Rows are numbered. After the first three, each row is followed by the numbers of the two nearest rows among all rows above it, by straight-line distance, nearest first.
In the rows, zero is written as 128.
0: [194 189 160 153 147 145 138 129 111 119 132 127 121 131 127 126 134 129
 125 140 138 164 153 157 183 166 176 209]
1: [145 126 115 119 124 121 116 136 158 151 146 164 191 175 194 169 180 167
 161 145 145 175 123 129 138 124 117 133]
2: [148 135 115 132 140 151 141 159 218 179 167 177 195 154 180 133 141 132
 136 122 133 123 124 135 136 120 107 138]
3: [159 151 138 151 177 176 158 175 190 168 140 165 165 154 148 120 121 124
 135 118 118 122 123 132 135 121 111 145]
2 1
4: [142 133 125 129 143 147 142 163 200 173 170 177 166 157 164 143 137 128
 136 127 126 131 131 130 131 124 116 130]
2 3
5: [176 172 152 153 141 129 138 145 125 132 127 125 129 117 125 119 131 138
 128 146 141 167 152 166 189 169 186 204]
0 3
6: [179 171 141 137 132 135 117 128 127 141 128 135 137 125 147 121 125 129
 138 136 144 166 166 171 190 164 179 197]
5 0
7: [161 136 104 126 128 122 110 118 155 142 116 136 146 118 165 119 126 132
 159 145 166 195 165 174 200 147 148 193]
6 5
8: [169 133  97 119  97 116  90 124 172 148 116 143 157 125 183 139 157 164
 189 165 185 207 146 150 163 122  98 157]
7 1
9: [181 177 142 127 141 128 122 128 139 134 123 126 132 126 142 128 137 126
 132 137 146 177 159 170 193 160 170 226]
6 5
10: [160 163 160 168 180 174 171 171 188 149 145 147 134 138 134 122 128 121
 131 123 129 123 125 130 135 129 131 162]
3 4
11: [144 130 118 122 121 125 110 121 152 137 124 135 148 133 168 152 175 165
 181 171 183 191 150 153 147 132 120 146]
8 1
12: [144 140 121 128 143 131 119 125 125 130 129 133 137 128 147 129 138 147
 160 163 179 226 168 169 185 147 150 167]
7 11
13: [119 130 114 121 125 129 109 117 169 155 143 173 196 171 204 162 169 154
 162 136 165 138 126 132 139 120 109 149]
1 2
14: [128 125 119 128 122 130 123 140 168 162 161 173 211 180 193 166 163 153
 150 131 138 136 126 124 138 123 114 127]
13 1
15: [146 130 112 125 125 126 113 128 147 148 144 159 193 168 201 169 181 175
 172 145 153 129 136 134 131 117 113 159]
13 1
16: [140 133 130 133 140 150 145 166 207 179 173 174 191 161 169 145 137 133
 136 132 131 129 123 131 123 124 124 143]
4 2
17: [154 152 136 138 130 125 117 127 133 128 129 129 153 125 127 127 125 128
 140 141 156 174 160 172 190 167 186 206]
6 9
18: [186 194 156 169 172 174 151 150 179 154 129 144 147 122 161 119 116 118
 136 122 135 132 127 132 142 131 130 184]
10 3
19: [160 171 160 161 181 187 161 169 189 156 142 146 150 126 151 118 124 123
 130 123 120 128 123 131 137 124 130 156]
10 3
20: [163 170 159 169 183 177 165 173 186 152 137 135 126 131 141 129 131 127
 129 125 128 135 128 126 134 126 129 161]
10 19
21: [193 187 148 144 136 126 123 122 138 138 118 131 147 121 151 122 120 139
 135 126 144 156 149 210 199 162 175 245]
9 6
22: [152 129 120 115 129 126 113 111 146 142 131 138 141 129 152 134 152 157
 172 170 192 199 167 164 170 135 128 157]
11 12
23: [142 147 119 129 130 138 124 138 200 163 158 171 208 177 173 148 152 146
 145 127 139 119 124 129 133 124 114 138]
14 2
24: [211 240 151 155 160 145 112 129 174 143 116 134 155 109 159 119 109 116
 141 121 141 133 130 148 158 138 144 223]
18 21
25: [178 190 153 172 182 177 153 164 194 156 138 145 154 124 148 119 112 128
 139 125 132 135 123 127 138 125 120 161]
19 18
26: [166 195 164 169 183 177 155 158 174 144 132 141 148 130 137 119 136 125
 135 123 100 127 129 130 139 130 136 175]
19 20
27: [181 174 139 139 134 114 123 120 138 124 148 136 150 121 143 125 123 122
 142 136 152 164 154 167 190 160 180 194]
6 17
28: [154 141 113 134 146 153 141 169 231 181 158 168 200 141 185 126 117 124
 145 120 128 132 123 129 134 116 105 144]
2 16
29: [193 131 144 144 160 169 167 178 204 170 166 159 156 161 137 137 131 130
 132 129 124 123 129 126 128 127 124 131]
3 4
30: [146 127 118 121 124 125 110 126 150 145 130 140 179 157 190 163 188 176
 183 162 165 167 142 139 137 121 114 147]
15 1
31: [141 126 124 123 132 127 115 131 158 155 152 171 198 183 193 161 179 161
 152 139 125 145 124 130 132 124 116 116]
14 1
